Rows and whether each has a hidden trait (one of two labels; each part has its own):
In the rows, 128 means zero.
[135  98 112  98 135 121  98 155 154 153 121 160 152 142 112 117 133 173
 133 157 133 179 142 141 139 141 159 114 126] : Z629
[112 104 102  89 169 138  81 164 151  81 160 127 170 130 194 130 152  98
 123 150 116 161 133 108 117  97 140 123 141] : Z671
[111 125 124  74 152 124  63 170 188  99 154 118 196 106 176 116 176  67
 134 158 114 161 136 110 113 124 155 104 153] : Z671
[131  89 112  70 141 108  69 166 175 126 109 146 188 107 153 108 174 113
 140 156 128 183 141 114 122 151 168 101 146] : Z671
[118 193 135 178 121 151 149 113 123 215 148 115 103 156 102 113 103 168
 137 127 127 100 136 187 142 156 133 123  97] : Z629
[131  97 128  78 115 115  89 162 162 142 103 141 167 115 134 106 148 121
 145 149 132 174 141 127 132 153 150 104 135] : Z629
[106 151 120 115 163 156  93 157 156  62 184 103 155 130 171 138 135  82
 111 133  98 121 128 116 110  98 133 126 143] : Z671
[129 135 113  65 143 114  72 160 167 146 123 134 191 105 153 110 162 124
 135 154 119 162 142 124 123 167 168  90 146] : Z671
[131 196  50 154 178 133  82  84 157 182 205 166 143 153  87 153 115 255
  87 185  90 170 145 179 146 152 189 119 125] : Z671
[125 119 167 132  95 133 143 153 133 191  89 126 121 134 137  88 153 113
 167 118 153 122 134 150 128 159 127 107 109] : Z629

Part 2:
[145 188 103  89 104 131 176 122 131  28 185 136 121 108 125 137 125 138
 137 164 117 115] : Z271
[121 172 111 151 119 129 112 112 184 147 113 103 108 106 121 121 147 130
  94 185 118 117] : Z271
[129 188  99  57  86 137  94 111 124  68 128 151 123 107 117 151 144 130
  80 164 106 101] : Z271
[128 164 145 133  93 116 138 131 160 116 144 117 120 130 129 155 147 134
 171 135 111  92] : Z271
[137 159  90 125 102 110 119 157 134  77 148 158 119 165 116 148 154 124
  61 186 115 120] : Z714
[136 156  98  97  99 134 165 153  82 175 154 169 120 151 125 148 137 135
 105 198 117 110] : Z271
[129 134  92  96  78 115 159 133 121  37 147 137 118 220 135 150 147 136
  81 250 116  86] : Z714
[141 195 156 106 105 125 151 116 124  60 157 135 121 148 129 131 137 138
 114 117 115 110] : Z271
[131 120 132 151 110 132 122 145 107 134 131 150 145 148 122 142 143 122
 124 255 118 121] : Z271
[127 200 109 169 120 131 141 141 136 106 113 112 101 107 123 114 144 121
  85 217 122 102] : Z271
[137 146  83 153  83 126 141 148 103  96 140 129 141 209 119 120 149 129
 133 217 112  90] : Z714
[130 182 107 113  84 115 164 114 131 105 147 142 114 110 128 143 147 114
 174 185 119 122] : Z714
[135 164 132 159 113 125 107 140 132 181 135 123 134 173 133 121 136 111
  98 151 128 144] : Z714
[136 153 111 164  70 132  93 110  55  51 151 156 136 124 127 151 152 113
 137 115 112  85] : Z271

Next part:
[104 125  88 128 123 164 134 129 151 142 139 120 142  96 101 127 108 138
 140 173] : Z704
[141 151 118 158 182 164 146  83 118  48 106 125 128 131 144 152 137 143
  69 129] : Z704
[104 123 102 120 127 153 133 131 151 171 143 124 140 105 103 132 114 136
 134 159] : Z690
[ 99 124  89  67 162 196 140 126 151 204 118 126 134 141 121 138 135 121
 120 136] : Z690
[135 143 131 147 166 142 139  95 113 131 117 144 124 143 129 144 151 134
  98 123] : Z704
[147 161 111 156 157 153 141  96 154  25 146 111 140  63 115 146 115 145
  82 173] : Z704
[121 174  80 128 253 228 160  72 113  53  88 126 131 101 127 177 138 151
  36 159] : Z704
[119 145 112 121 159 155 140 109 138 144 130 133 132 126 116 144 142 132
 103 141] : Z704
[114 135 119  97 139 143 128 136 152 155 145 128 130 137 128 130 141 116
 130 127] : Z704
[127 139 121 102 191 155 132 119 119 125 122 127 119 146 151 143 147 121
  94 115] : Z704
[ 88 114  88  60 127 198 147 107 162 243 125 105 136 152 135 127 121 117
 130 142] : Z690
[ 82  99 115  76 124 158 129 144 130 255 127 138 130 161 114 117 135 110
 164 140] : Z690
[111 138 103  84 196 184 132 137 131 122 117 121 124 138 142 148 149 120
 109 136] : Z704
[115 134  92 131 115 163 125 109 157 125 142 111 144  75 108 133 106 144
 128 159] : Z690
[109 130 101  80 171 178 133 132 149 176 124 129 131 143 127 140 146 116
 120 132] : Z690
[ 97 133 102  93 144 160 129 137 151 186 144 127 136 113 105 133 131 125
 132 151] : Z704
[147 159 127 160 149 136 140 103 134  45 139 124 134  80 117 144 126 141
  97 158] : Z704
